[ 83  98 212 140  87 137 123 118 194 129 106 102  95 121 171  76 141 115
 123  81 114 122  92 107 104 134  99 110  89 125 124 143 102 125 184 158
 134 114 149 177  80 132 116  64 130 112 147 154 138]  Q_377
[122 107  79 121 146  92 111 141 131 172 131 148 196 117  94 112 102 114
 140  46 169 122 148 168 155 104 156 119 204 103  96 151 120 134  82 150
 149 125 109  83 182 130 131 125 125 129 116 128 136]  Q_934
[114 110  99 126 144 129 194 118 137 123 130 138 213 101  95 106 106 114
 155  35 161 112 135 154 158 126 134 120 165 104  92 171 139 106 103 134
 179 110 121 103 182 129 139 159 123 141 104 114 134]  Q_354
[170 140 114 117  87 137 123 118 194 129 106 102  95 121 171  76 141 115
 123  81 114 122  92 107 104 134  99 110  89 125 124 143 102 125 184 158
 134 114 149 177  80 135 124 157 166 141 145 104 112]  Q_852
[102 101 147 121 106 159 140 110 170 141 114 117  68 153 172  95 124 119
  98 138 126 151 138 131  97  88 137 117 142 131 145  98  80 199 121 190
  79 155 118 115  81 140 111  82 162 116 173 133 125]  Q_967
q: [170 140 114 117  87 137 123 118 194 129 106 102  95 121 171  76 141 115
 123  81 114 122  92 107 104 134  99 110  89 125 124 143 102 125 184 158
 134 114 149 177  80 135 124 157 166 141 145 104 112]	Q_852
rev: [117 114 141 170]	Q_967
rev: [125 133 173 116 162  82 111 140  81 115 118 155]	Q_967

[ 94 167 100 146 120] : Q_283
[182 177 177 123 143] : Q_573
[148 244 149 147 135] : Q_742
[175 177 171 125 141] : Q_179
[ 72 134  79 146 113] : Q_799
[ 85 193  92 155 117] : Q_721
[186 178 100 113 141] : Q_16
[144  39  89 136 116] : Q_575
[144  39 139 104 131] : Q_8
[144 139  39 104 143] : Q_195
[ 89  62  91 125 117] : Q_481
[ 72 134 129 146 113] : Q_182
rev: [ 39 139 144]	Q_195
rev: [104 139  39 144]	Q_8
rev: [177 177]	Q_573
rev: [ 89  39 144]	Q_575
rev: [91 62 89]	Q_481
rev: [129 134  72]	Q_182

[126 116 150 146 123  88 124  95 150 100  99  93 101 111 161 159 121 125
 106 177 150 129  89 104 114 150 142 111 136 149 107 169  96 161 173 152
 161 118 115 116 156 112 147 105 100 145 106  73 119 157 109  98 121 117
 141 156 139  83 105 129 126] : Q_247
[162 157 152 152 154 139  99  91 105 132 133 164 186 136 109 136 146 137
 174 138 143 148 106 162 157 152 152 154 140 123 150 148 193 105  97  86
 152 133 111 120 104 128 104  98 105 113 125 123 108  36 147 123 147 100
  60  58 141 119 160 169 100] : Q_373
[103 163 102 146 139 122  99  91 105 132 133 164 186 136 109 136 146 137
 174 138 143 148 106 162 157 152 152 154 140 123 150 148 193 105  97  86
 152 133 111 120 104 128 104  98 105 113 125 123 125  57 153 144 135  87
  97 118 133 147 171 113  98] : Q_269
[158 120 126 112 104 148 143 145 157 149 108  49  60 107 139 131 103 163
 101 146 139 122 140  92  87 121  96 140 101 137 112 163 111 150 147 183
 139 173 177 146 122 121  95 138 134 154  88  66  88 228 121 136 113 121
 133 158 121  56 128 129 178] : Q_899
[126 116 150 146 123  88 124  95 150 100  99  93 101 111 161 159 109 125
 106 177 150 129  89 104 114 150 142 111 136 149 107 169  96 161 173 152
 161 118 115 116 156 112 147 105 100 145 106  73 119 157 152  98 121 117
 141 156 139  83 105 129 126] : Q_630
rev: [122 139 146 101 163 103]	Q_899
q: [126 116 150 146 123  88 124  95 150 100  99  93 101 111 161 159 109 125
 106 177 150 129  89 104 114 150 142 111 136 149 107 169  96 161 173 152
 161 118 115 116 156 112 147 105 100 145 106  73 119 157 152  98 121 117
 141 156 139  83 105 129 126]	Q_630
rev: [ 98 152 157 119  73 106 145 100 105 147]	Q_630
q: [103 163 102 146 139 122  99  91 105 132 133 164 186 136 109 136 146 137
 174 138 143 148 106 162 157 152 152 154 140 123 150 148 193 105  97  86
 152 133 111 120 104 128 104  98 105 113 125 123 125  57 153 144 135  87
  97 118 133 147 171 113  98]	Q_269
rev: [109 157]	Q_247
q: [126 116 150 146 123  88 124  95 150 100  99  93 101 111 161 159 121 125
 106 177 150 129  89 104 114 150 142 111 136 149 107 169  96 161 173 152
 161 118 115 116 156 112 147 105 100 145 106  73 119 157 109  98 121 117
 141 156 139  83 105 129 126]	Q_247

[162 208 115 113  81 137  87 176 138 117 126 168 162 102 108 127  78 105
  91  97 189 126 103 144  76  45 133  34 127 178 131 221  84 144 148 124
 174  96  62 211 123 145  80 148 124 120 123]  Q_707
[162 208 115 149  81 137  87 176 138 130 168 162 126 102 108 135  78 105
  91  97 189 126 103 144  76 188 133  34 127 178 131 221  84 144 157 148
 103  96  62 211 123 145  80 148 124 120 123]  Q_956
[162 208 115 149  81 137  87 176 138 130 126 168 162 102 108 135  78 105
  91  97 189 126 103 144  76 188 133  34 127 178 131 221  84 144 148 157
 103  96  62 211 123 145  80 148 124 120 123]  Q_392
rev: [103 157 148]	Q_392
q: [162 208 115 149  81 137  87 176 138 130 168 162 126 102 108 135  78 105
  91  97 189 126 103 144  76 188 133  34 127 178 131 221  84 144 157 148
 103  96  62 211 123 145  80 148 124 120 123]	Q_956
rev: [162 168 126 130 138]	Q_392
q: [162 208 115 113  81 137  87 176 138 117 126 168 162 102 108 127  78 105
  91  97 189 126 103 144  76  45 133  34 127 178 131 221  84 144 148 124
 174  96  62 211 123 145  80 148 124 120 123]	Q_707
rev: [148 157 144  84 221 131]	Q_956

[103 119  66 144 153 145 158  42 125] : Q_187
[249 137 110 137 165 141 132 148 140] : Q_172
[146 134  39 120 115 146 116 125 137] : Q_660
[157 121  85 110 120 143  98 112 141] : Q_698
[ 89 159 150 118 108 129 123 215 137] : Q_500
[ 94 148 136 142 117 145 126  99 116] : Q_102
[110 138 165 141 132 115 104 227 122] : Q_140
q: [110 138 165 141 132 115 104 227 122]	Q_140
rev: [132 141 165 137 110]	Q_172
rev: [148 132 141 165 137]	Q_172
rev: [215 123 129 108 118 150 159]	Q_500
rev: [129 108 118]	Q_500
rev: [137 110 137 249]	Q_172
rev: [116  99 126 145 117]	Q_102

[ 98 185  97 213 218 221  64] : Q_120
[126 127 137 150 150 150 137] : Q_319
[134 138 134 138 140 135 136] : Q_585
[135 130 135 129 133 133 134] : Q_917
[130 127 130 127 127 127 129] : Q_401
[183  98 182  97  98  93 185] : Q_697
q: [130 127 130 127 127 127 129]	Q_401
rev: [ 97 182  98]	Q_697
rev: [127 127 127 130]	Q_401
rev: [129 127 127 127 130 127]	Q_401
rev: [130 127 130]	Q_401
rev: [135 140 138 134 138]	Q_585

[153 138 162  97 140 104 213 134 120 166  93  81 160 141 116 156 124 103
 146 148 118 137 138 125 119 168 161 155 130 165]  Q_840
[139  96 155 118 147  87 111  98  78 147 101 127 106  75 131 120 110 177
 110 153  90 199  88 152 101 143 149 148 127 160]  Q_603
[138  96 155 117 147  87 110  98  79 146 101 126 107  74 132 119 110 177
 109 153  91 199  88 152 101 142 149 150 128 161]  Q_5
rev: [ 98 111  87 147 118]	Q_603
rev: [ 97 162]	Q_840
rev: [ 79  98 110  87 147 117]	Q_5
rev: [148 146]	Q_840
rev: [101 146  79  98]	Q_5

[105 109 243 212 179  56  89 198 184 112  57 116 110  27  53 154 174] -> Q_27
[105  85 243 212 179  56  89 198 184 112  57 116 110  27  53 154 174] -> Q_745
[ 87 165 113  61 224 164 172  73  92 146  88 166 126 103 214 175  81] -> Q_606
[105  85 243 212 179  56  89 198 184 112  57 116 110  27  53 154 186] -> Q_260
[113  87 165 116  57 110 179 184 198  89  56 112 212 103 214 175  81] -> Q_147
rev: [146  92  73 172 164 224  61 113 165  87]	Q_606
rev: [212 112  56  89 198 184 179 110  57]	Q_147
rev: [116  57 112 184 198  89  56 179 212 243 109 105]	Q_27
q: [105  85 243 212 179  56  89 198 184 112  57 116 110  27  53 154 174]	Q_745
rev: [113 165  87]	Q_606
rev: [113 165]	Q_606
rev: [103 212 112  56  89 198 184 179 110  57 116 165]	Q_147

[187 115 173 118 100 124 124  78 152 125 115 156 173  74] -> Q_383
[126 155 120 141 129 178 127 151  37 132 125  86 103 160] -> Q_612
[105 145 103 137 128 174  68 164 102  96  79 162 176  73] -> Q_168
[124  86 105 145 101 137 128 174  68 164 102  96  79 157] -> Q_321
[199 155 120 125  91 151 122  89 101 139 105 133 160  81] -> Q_403
rev: [151 127 178 129 141 120]	Q_612
rev: [ 79  96 102 164  68 174 128 137 101 145 105]	Q_321
q: [126 155 120 141 129 178 127 151  37 132 125  86 103 160]	Q_612
rev: [173 115]	Q_383
rev: [ 37 151 127 178 129]	Q_612
rev: [ 73 176 162  79  96 102 164  68 174 128 137 103]	Q_168
q: [124  86 105 145 101 137 128 174  68 164 102  96  79 157]	Q_321

[ 97 117 173 120 151 102  45 166]  Q_117
[ 97 117 142 140 151 102  45 166]  Q_915
[139 151 102  45 166 102  45 166]  Q_785
rev: [ 45 102 151 120 173 117]	Q_117
rev: [151 140 142]	Q_915
rev: [166  45 102 151 140]	Q_915

